Below are the code and all the weights of a small trained network. Each question names an input and a target symbol and asks about switching units off, where a switched-off unit gives its printed mean instead of its output.

import numpy as np


def w(rows, s, z=0):
    codes = np.array(rows[::2]) - 128.0
    scale = np.full(codes.shape[1], s)
    scale[-1] = z or s
    return codes * scale


def f(y):
    return y / 2 * (1 + np.tanh(0.7978845608 * (y + 0.044715 * y**3)))


def softmax(a):
    e = np.exp(a - a.max(-1, keepdims=True))
    return e / e.sum(-1, keepdims=True)


def log_softmax(a):
    a = a - a.max(-1, keepdims=True)
    return a - np.log(np.exp(a).sum(-1, keepdims=True))


def net(x, mask):
    ids = ['βγεθλμπσψ'.index(c) for c in x.split()]
    T = len(ids)
    res = E[ids] + P[:T]
    u = 0
    for l in range(2):
        r = res
        for j in range(2):
            rows = slice(3 * j, 3 * j + 3)
            q, k, v = (r @ M[l][rows].T for M in (Q, K, V))
            z = softmax(np.where(np.tri(T) > 0, q @ k.T / 3**0.5, -1e9)) @ v
            o = O[l][rows]
            res = res + np.where(mask[u + j], z, o[:, -1]) @ o[:, :-1]
        u += 2
        y = f(res @ A[l][:, :-1].T + A[l][:, -1])
        res = res + np.where(mask[u : u + 8], y, B[l][:, -1]) @ B[l][:, :-1]
        u += 8
    return log_softmax(res[-1] @ U[:, :-1].T + U[:, -1])


Q, K, V, O, A, B = {}, {}, {}, {}, {}, {}
E = w([
[126,228,99],'β',
[158,71,127],'γ',
[125,114,184],'ε',
[140,139,106],'θ',
[253,152,207],'λ',
[43,80,69],'μ',
[62,114,150],'π',
[146,165,154],'σ',
[183,115,204],'ψ',
],0.024)
P = w([
[155,175,239],'0',
[125,176,217],'1',
[132,180,197],'2',
[140,179,171],'3',
[134,176,160],'4',
[137,171,130],'5',
[153,165,95],'6',
[158,165,73],'7',
[149,159,53],'8',
[154,162,34],'9',
[152,159,23],'10',
[147,158,3],'11',
],0.0059)
Q[0] = w([
[160,153,134],'L0H1',
[165,156,131],'L0H1',
[157,101,131],'L0H1',
[81,166,156],'L0H2',
[156,106,5],'L0H2',
[96,180,202],'L0H2',
],0.012)
K[0] = w([
[2,251,206],'L0H1',
[209,31,86],'L0H1',
[237,141,218],'L0H1',
[136,100,72],'L0H2',
[107,160,106],'L0H2',
[91,114,119],'L0H2',
],0.0071)
V[0] = w([
[140,168,198],'L0H1',
[34,245,162],'L0H1',
[122,50,2],'L0H1',
[121,155,156],'L0H2',
[108,100,56],'L0H2',
[151,86,161],'L0H2',
],0.0073)
O[0] = w([
[86,63,169,202],'L0H1',
[145,124,178,137],'L0H1',
[212,170,132,2],'L0H1',
[174,59,3,153],'L0H2',
[140,36,157,58],'L0H2',
[94,94,186,152],'L0H2',
],0.0059,0.0079)
A[0] = w([
[101,197,72,107],'L0N1',
[154,138,37,194],'L0N2',
[152,45,169,116],'L0N3',
[101,202,130,28],'L0N4',
[178,68,199,11],'L0N5',
[94,250,182,253],'L0N6',
[205,160,75,145],'L0N7',
[187,139,134,9],'L0N8',
],0.011,0.004)
B[0] = w([
[225,134,162,161],'L0N1',
[132,106,148,164],'L0N2',
[188,136,157,180],'L0N3',
[250,96,106,136],'L0N4',
[142,129,157,180],'L0N5',
[128,156,125,254],'L0N6',
[83,113,158,158],'L0N7',
[144,114,121,130],'L0N8',
],0.011,0.0075)
Q[1] = w([
[128,3,125],'L1H1',
[73,64,161],'L1H1',
[156,146,152],'L1H1',
[170,209,169],'L1H2',
[136,67,122],'L1H2',
[75,118,128],'L1H2',
],0.016)
K[1] = w([
[182,253,214],'L1H1',
[188,136,161],'L1H1',
[83,141,152],'L1H1',
[111,148,191],'L1H2',
[143,62,105],'L1H2',
[94,138,142],'L1H2',
],0.015)
V[1] = w([
[103,132,157],'L1H1',
[81,102,108],'L1H1',
[23,120,122],'L1H1',
[120,176,227],'L1H2',
[156,90,165],'L1H2',
[119,1,7],'L1H2',
],0.0096)
O[1] = w([
[149,88,96,140],'L1H1',
[73,82,54,95],'L1H1',
[125,153,159,90],'L1H1',
[168,108,17,219],'L1H2',
[172,93,217,166],'L1H2',
[154,254,212,4],'L1H2',
],0.0067,0.015)
A[1] = w([
[149,153,159,187],'L1N1',
[129,142,66,145],'L1N2',
[203,102,83,41],'L1N3',
[43,226,149,3],'L1N4',
[196,140,145,146],'L1N5',
[181,89,249,20],'L1N6',
[166,165,163,157],'L1N7',
[166,175,141,141],'L1N8',
],0.013,0.0052)
B[1] = w([
[101,24,50,136],'L1N1',
[179,135,114,170],'L1N2',
[105,210,191,250],'L1N3',
[142,249,122,136],'L1N4',
[21,96,184,177],'L1N5',
[67,254,170,183],'L1N6',
[171,38,76,140],'L1N7',
[161,81,113,135],'L1N8',
],0.0074,0.014)
U = w([
[69,100,199,140],'β',
[164,68,166,139],'γ',
[153,5,139,122],'ε',
[128,102,34,253],'θ',
[98,103,105,111],'λ',
[74,184,95,159],'μ',
[7,99,75,127],'π',
[189,149,116,111],'σ',
[105,103,111,41],'ψ',
],0.013,0.0036)

Each question gives the input, a string of symbols that net reads in full, and the target symbol t.
The units are the heads (3 rows each of Q, K, V and O) and the neurons (one row each of A and B). Each row of codes is followed by its name. A weight is (code - 128) times the scale printed after its matrix; where a second scale follows, it is the last column's (O, A, B and U).
mask holds one flag per unit, layer by layer, with each layer's heads first. A switched-off unit (its flag False) gives its mean, the last column of its rows in O or B, instead of its output. The means were averaged over made-up inputs and are rounded, as every weight is.
A unit's drop is (log p(t) with every unit on - log p(t) with that unit switched off) / (log p(t) with every unit on - log p(t) with every unit switched off).
The circuit of an input: a set's keep is (log p(t) with only the set's units on - log p(t) with every unit switched off) / (log p(t) with every unit on - log p(t) with every unit switched off). Starting from the 12 units with the biggest drops (on a tie, the unit counted first), units are removed one at a time, each time the one whose removal leaves the highest keep (on an exact tie, the one counted first), for as long as the keep stays at least 0.8.
circuit, biggest first: the units of the circuit, biggest drop first
k most important neurons: the k neurons with the biggest drops, biggest first
k most important neurons of layer l: the k neurons of layer l with the biggest drops, biggest first
drop when u is switched off: that unit's drop, to one decimal
input ε β θ, target θ: circuit, biggest first	(L1N5, L1H2)
input λ λ λ σ, target θ: circuit, biggest first	(L1H2, L0H2)
input π σ θ π σ π λ ε β γ ψ μ, target μ: 2 most important neurons of layer 1	(L1N4, L1N6)
input μ ψ μ β γ ψ λ, target β: most important neuron	(L1N3)
input ε θ ψ γ λ ψ β, target σ: 2 most important neurons of layer 0	(L0N1, L0N4)
input π μ ε, target ε: 2 most important neurons of layer 0	(L0N4, L0N6)
input λ β θ β π λ π β ψ, target β: 2 most important neurons of layer 1	(L1N3, L1N6)
input γ λ λ γ ε ε, target ε: circuit, biggest first	(L1H2, L0N5)
input λ λ σ ε γ σ λ, target ε: 2 most important neurons	(L0N4, L1N6)
input λ σ μ π ψ, target β: 3 most important neurons of layer 0	(L0N3, L0N5, L0N6)
input λ ε μ μ θ, target θ: circuit, biggest first	(L0H1, L1H2, L0N5)
input σ γ β ε γ, target β: 3 most important neurons	(L1N6, L1N5, L0N6)
input λ θ μ, target μ: 3 most important neurons of layer 0	(L0N3, L0N4, L0N5)
input ε π ε λ λ θ β γ, target β: most important neuron of layer 0	(L0N6)
input ε θ λ, target β: drop when L0H1 is switched off	0.3
input ε λ β β, target σ: drop when L0N4 is switched off	0.3
input μ σ ε γ ψ γ γ θ σ, target θ: drop when L0N6 is switched off	0.1
